In the rows, zero is written as 100.
Facts:
dadra | λ a | χ taskitrok dredru | Δ g
ropur | λ b | Δ f
skize | λ c | χ riskor ravir ropur | Δ f
druke | λ a | χ bratok dredru | Δ f
plidren | λ b | Δ f
sifiklik | λ d | χ dredru | Δ g
stostor | λ c | Δ f
tramun | λ a | χ bisiklu dilur | Δ f
zustas | λ c | χ ploklin dredru | Δ f
regru | λ a | χ bisiklu plaskor | Δ f
ravir | λ d | χ grogrur | Δ g
bofi | λ c | χ stostor | Δ f
bimu | λ a | χ bisiklu | Δ f
fefa | λ a | χ plaskor | Δ f
plabromil | λ c | χ stostor | Δ g
tiflos | λ e | χ dredru | Δ f
kazak | λ a | χ bruka | Δ g
klibralok | λ c | χ plabromil | Δ g
gruno | λ d | Δ f
dreflus | λ e | χ vebre | Δ f
posus | λ b | χ stostor | Δ f
driske | λ e | Δ g
bratok | λ d | χ taskitrok | Δ g
torun | λ e | χ godu | Δ f
stiri | λ a | χ braklum gasas stostor | Δ g
taskitrok | λ a | χ ploklin dredru | Δ f
platol | λ c | χ rokas | Δ g
dredru | λ a | Δ f
sukun | λ e | χ brovul ropur | Δ f
braklum | λ a | Δ g
sagril | λ a | χ brovul | Δ g
brovul | λ a | Δ f
godu | λ d | χ dredru | Δ g
trofleklen | λ a | χ bratok | Δ f
dilur | λ e | χ dredru | Δ g
ploklin | λ b | χ bruka dilur | Δ f
mugam | λ e | χ taskitrok brovul | Δ f
tabam | λ e | Δ g
plupil | λ e | χ dredru | Δ g
klogru | λ a | Δ g
stunam | λ a | Δ f
kedasol | λ b | χ dredru | Δ g
puvadam | λ a | χ bisiklu | Δ g
riskor | λ d | Δ f
povem | λ a | χ brovul dilur | Δ g
zomus | λ e | χ gubes | Δ g
trisol | λ a | χ driske dredru | Δ g
natom | λ a | Δ f
rokas | λ a | χ favil | Δ f
plive | λ b | χ buzes dredru | Δ f
tatom | λ e | χ dredru | Δ g
ferul | λ a | χ dredru | Δ g
klizir | λ a | χ braklum mebram | Δ g
trudren | λ d | Δ g
giklane | λ a | χ dredru | Δ f
skinustin | λ c | χ godu | Δ f
bisiklu | λ b | χ tatom | Δ g
gubes | λ c | Δ f
deklunul | λ a | χ stunam buzes | Δ g
kaplam | λ a | χ dilur dredru regru | Δ f
bustuk | λ a | χ dredru | Δ f
nadon | λ b | χ plabromil | Δ f
plasilel | λ a | χ godu giklane stostor | Δ g
grogrur | λ a | Δ f
dretosku | λ a | Δ f
saklok | λ c | χ bisiklu ropur dredru | Δ g
nada | λ d | χ plasilel klobrun | Δ g
bruka | λ b | Δ f
bofo | λ c | χ dilur mebram | Δ f
buzes | λ a | Δ f
sagruk | λ a | χ bisiklu tatom | Δ f
mebram | λ c | χ brovul | Δ g
skunu | λ a | χ bofo | Δ f
vebre | λ e | χ brovul | Δ g
flugro | λ b | χ bisiklu | Δ f
favil | λ b | χ dredru | Δ f
revuklum | λ a | Δ g
plaskor | λ a | χ brovul | Δ f
gronon | λ a | χ revuklum | Δ f
gisepal | λ b | χ favil kebri trane | Δ g
stezu | λ b | Δ g
bebretu | λ e | Δ f
fodral | λ e | χ brovul sukun dredru | Δ f
klobrun | λ a | χ brovul dredru | Δ f
trane | λ d | χ dredru regru | Δ f
greluk | λ c | Δ f
ditri | λ e | χ stezu tatom dredru | Δ g
luplos | λ a | χ skunu | Δ f
grikem | λ d | χ sukun | Δ g
lemiflo | λ a | χ favil dredru | Δ g
kebri | λ a | χ dredru | Δ g
pupebrak | λ a | χ plupil tramun dredru | Δ g
gasas | λ a | χ bisiklu | Δ f
flepim | λ c | χ rokas natom | Δ f
griklabran | λ b | Δ g

Known rows:
[99 125 143 85 98 66 112 107 93 131 114 140 80 110 141 163 74 153 59 79 55 111 102 119 101 110]: ropur
[107 119 88 85 85 90 103 110 96 139 97 138 103 99 118 144 102 139 42 119 98 119 104 109 111 85]: sagruk
[79 166 107 87 103 62 126 101 87 122 121 134 77 104 127 160 105 136 53 97 70 77 95 109 110 75]: stostor
[95 128 107 108 87 76 111 104 82 145 130 121 96 97 116 154 90 131 54 114 69 107 92 107 116 89]: natom
[100 126 142 81 104 62 113 106 106 117 91 141 77 102 142 157 86 142 47 74 60 107 118 115 114 98]: nadon
[118 111 150 89 123 91 104 89 105 129 108 146 57 97 154 150 68 137 43 84 74 90 136 104 103 111]: favil
[74 125 156 77 106 83 86 100 127 118 139 140 91 104 122 178 75 162 50 110 62 117 94 119 121 107]: riskor
[82 124 124 101 73 91 108 98 96 141 121 124 109 98 127 162 71 142 44 107 51 142 116 91 123 118]: bebretu
[88 122 126 97 82 92 104 93 107 134 97 126 105 93 122 157 76 129 34 103 58 135 133 86 132 106]: torun
[92 144 141 79 97 57 122 105 105 102 89 142 86 102 146 151 92 146 49 71 60 95 125 109 115 101]: posus
[128 128 105 95 127 104 149 112 111 141 117 110 83 91 123 142 75 121 33 137 73 98 113 103 122 91]: dadra
[104 127 117 92 104 105 141 117 126 140 98 110 106 96 117 158 60 141 31 118 50 146 121 98 136 114]: zomus
[107 157 100 78 138 80 152 119 118 130 97 120 72 104 113 161 84 133 38 113 69 90 97 122 120 71]: klibralok
[87 134 147 71 136 98 125 122 149 119 134 122 96 104 116 175 60 166 47 126 56 119 90 124 129 111]: trudren
[128 144 101 51 114 76 158 121 113 132 107 135 68 120 89 167 78 109 32 130 50 81 87 131 121 80]: mebram
[109 125 155 66 151 121 125 106 157 114 135 129 78 96 133 162 59 152 32 136 74 100 119 108 126 115]: sifiklik
[119 123 138 83 139 78 144 124 126 133 87 123 72 104 131 159 57 149 46 85 58 112 112 129 119 106]: gisepal
[115 134 101 96 117 91 147 123 113 144 106 106 95 94 106 150 80 129 40 125 69 111 98 115 127 87]: deklunul
[117 128 118 83 117 134 143 102 127 137 115 119 96 92 139 145 56 140 27 131 67 129 138 78 122 133]: tatom

Rows:
No name comes twice in this set of rows, the named rows included.
[116 119 146 82 112 85 109 95 101 123 111 144 65 100 155 150 77 140 43 87 69 97 127 106 103 108] -> plive
[110 118 114 100 89 72 109 100 94 136 105 120 91 90 122 157 103 120 32 117 66 116 102 110 123 66] -> skunu
[106 115 128 76 73 101 108 86 103 134 115 142 99 104 115 152 66 116 31 118 51 121 139 81 124 125] -> fodral
[102 115 133 92 89 115 106 79 106 134 119 133 92 86 142 148 71 128 29 118 65 122 146 71 117 121] -> tiflos
[103 155 100 94 118 85 159 122 114 124 96 104 104 91 109 141 89 127 41 121 70 94 112 105 136 85] -> plasilel
[135 129 104 68 100 84 154 122 109 134 111 112 99 103 103 152 87 115 29 142 49 108 93 116 127 85] -> povem
[109 141 101 88 145 84 144 119 120 148 96 119 64 103 103 167 76 128 39 109 72 96 94 131 121 67] -> platol
[125 127 105 99 134 106 144 109 112 144 113 109 85 88 117 141 73 122 38 131 78 97 114 104 125 95] -> lemiflo
[95 143 106 87 112 68 114 97 98 131 102 139 65 102 116 163 98 124 41 102 77 87 105 119 113 63] -> skinustin
[93 116 124 93 76 92 103 97 105 137 100 131 105 96 114 159 74 130 35 107 53 139 129 91 129 110] -> dreflus
[104 105 109 119 111 76 96 98 99 155 96 123 84 90 94 151 82 114 47 102 80 106 113 115 130 75] -> rokas

The same nodes again, as new rows of numbers:
Known rows:
[105 96 130 108 103 89 98 120 108 94 104 84 90 77 95 98 91 91 109 73 102 117 79 107 120 94 122 107 109 103 108 122 77 101 101 99 87 103 92 106 104]: saklok
[100 85 130 104 91 103 129 120 95 95 90 85 100 58 100 107 106 94 107 80 92 116 86 106 138 88 118 97 94 106 106 119 86 98 93 101 96 105 91 115 99]: stostor
[94 98 137 112 105 99 105 123 106 110 121 94 95 95 93 82 102 92 109 82 92 114 95 82 109 90 128 102 103 104 96 121 77 104 121 90 79 112 94 120 104]: godu
[102 98 119 107 109 109 110 124 104 107 111 101 96 101 96 99 111 87 104 90 98 112 92 99 128 92 111 100 98 95 100 123 82 96 98 99 96 109 94 118 107]: taskitrok
[99 94 117 102 101 99 112 109 103 101 105 97 103 71 99 105 105 90 109 81 87 108 95 100 129 94 116 96 94 100 103 124 84 94 90 99 97 100 90 114 105]: gronon
[98 102 120 107 108 107 128 115 109 101 114 96 97 93 94 83 109 89 111 74 93 112 90 100 107 93 117 110 98 96 102 130 82 101 105 93 86 106 87 111 104]: ferul
[98 93 118 104 98 100 113 122 105 100 93 79 98 67 101 99 100 95 106 80 90 118 82 105 135 93 113 93 99 107 106 120 83 97 85 102 98 101 95 112 105]: skize
[96 95 121 105 101 98 116 111 102 99 107 104 100 67 96 97 95 89 116 69 85 103 90 104 116 96 116 104 98 104 102 122 83 99 98 97 85 99 81 111 104]: deklunul
[101 88 119 104 99 110 116 106 100 101 104 102 101 76 98 113 109 84 105 76 86 109 94 100 129 94 113 95 94 103 102 127 84 93 93 101 93 97 87 114 107]: grogrur
[90 89 126 109 95 98 98 107 106 110 110 89 106 68 100 102 101 91 106 81 74 112 98 76 120 94 120 85 95 113 96 118 80 94 99 98 89 98 95 120 111]: riskor
[95 94 101 103 108 122 119 100 96 102 110 124 103 84 93 107 92 84 121 81 89 84 91 119 108 100 104 110 89 100 98 124 84 95 93 98 78 94 74 113 108]: griklabran
[98 99 97 110 115 119 126 113 107 94 100 92 90 112 92 83 100 97 111 103 109 98 82 120 96 94 105 115 95 101 108 125 83 101 98 91 85 98 90 109 111]: tatom
[91 92 137 108 98 85 94 116 103 108 113 100 99 63 96 94 89 93 116 78 79 103 96 82 112 95 128 93 102 114 99 114 78 100 111 93 82 103 90 119 105]: bratok
[101 88 105 103 105 116 115 112 97 93 92 107 92 94 96 115 100 97 109 108 107 92 89 122 116 91 102 101 91 107 112 124 87 92 89 94 96 93 90 112 106]: dreflus
[95 88 103 108 103 125 126 109 99 93 90 105 96 78 94 104 90 94 116 91 98 93 78 128 101 96 103 109 91 110 106 120 85 97 90 94 75 90 83 109 109]: tabam
[104 94 116 103 106 75 72 106 99 101 110 96 95 91 98 114 87 89 112 92 92 106 94 99 135 96 117 98 104 98 105 117 77 96 92 105 106 100 92 113 109]: regru
[90 95 134 106 97 82 94 114 105 107 113 98 100 58 98 91 88 94 117 74 75 103 95 80 111 94 126 92 102 116 99 118 79 99 109 92 82 101 89 117 105]: grikem
[98 91 115 105 99 110 114 106 102 103 104 99 104 72 98 110 106 88 106 77 83 110 92 100 126 95 112 95 92 103 101 124 85 93 87 101 93 97 88 114 107]: natom
[100 101 112 106 109 113 123 116 109 105 112 89 99 98 97 88 116 89 103 87 93 114 93 95 124 92 110 102 95 93 101 129 83 98 96 97 99 108 94 116 110]: bustuk

Rows:
No name comes twice in this set of rows, the named rows included.
[92 101 132 111 105 97 112 115 113 108 119 88 97 88 96 75 106 93 108 76 83 116 95 77 104 93 126 101 102 106 97 124 79 102 116 90 80 107 95 117 107] -> sifiklik
[97 90 98 103 105 113 117 114 95 95 90 97 97 89 99 105 96 99 111 115 102 92 86 122 121 91 101 103 88 104 108 119 87 94 84 95 97 98 89 115 109] -> torun
[102 97 122 97 106 82 101 124 111 103 106 121 92 79 97 115 104 90 110 79 90 96 98 96 133 95 106 84 102 111 108 131 86 91 94 93 106 99 87 112 98] -> plaskor
[93 96 125 110 104 94 103 111 110 108 116 85 99 94 99 87 109 94 102 89 82 116 102 72 118 91 125 93 99 105 98 122 79 98 106 94 96 106 100 120 110] -> trane
[103 95 121 111 106 124 116 119 108 105 113 102 98 100 94 101 118 83 98 81 98 118 91 99 122 91 113 102 96 94 99 129 83 94 98 99 91 105 94 116 108] -> dredru
[97 87 104 110 105 125 112 118 96 97 93 108 93 85 91 111 87 90 114 96 105 92 77 131 105 97 102 106 92 111 104 116 83 98 94 97 71 92 84 112 109] -> driske
[97 96 104 101 110 112 113 100 96 99 111 122 100 90 93 103 94 87 121 86 92 83 95 119 109 97 107 113 90 96 102 126 86 96 95 96 86 96 74 112 108] -> gisepal
[100 91 112 98 105 113 102 104 83 100 108 133 101 86 97 118 100 92 116 107 101 80 102 123 127 91 111 112 87 89 102 123 88 91 91 98 99 105 79 119 103] -> posus
[94 92 100 105 105 112 115 114 98 95 92 103 94 82 94 98 88 97 119 98 100 90 80 128 105 96 104 108 92 111 108 117 84 99 92 94 80 93 83 110 108] -> zomus
[102 96 92 98 113 89 82 84 95 98 113 108 101 107 97 113 88 90 118 103 91 86 102 112 123 99 106 109 94 91 104 124 80 92 85 104 104 93 85 111 114] -> flugro
[100 98 96 99 115 82 80 83 95 94 115 110 98 103 94 105 76 89 126 92 90 83 96 114 111 101 112 117 99 94 105 121 77 96 94 102 94 91 79 107 113] -> bisiklu
[101 102 116 101 110 95 117 124 115 106 111 108 95 89 98 98 115 91 106 84 92 108 95 96 126 94 108 92 99 103 106 133 86 93 94 92 102 104 90 113 103] -> klobrun
[103 99 99 106 118 127 117 112 98 106 117 121 95 127 93 103 116 84 105 105 105 95 97 115 117 93 102 111 89 84 98 131 84 94 97 97 96 107 86 119 110] -> favil
[100 90 109 105 107 124 106 100 95 101 112 134 100 84 91 117 92 80 115 80 97 85 92 123 108 98 105 112 90 97 100 125 83 94 95 98 75 94 73 112 107] -> stezu
[97 95 99 108 111 116 123 115 103 95 97 94 93 100 93 90 93 97 114 102 105 99 81 125 99 95 105 113 93 104 108 121 83 99 94 92 82 96 88 109 110] -> ditri

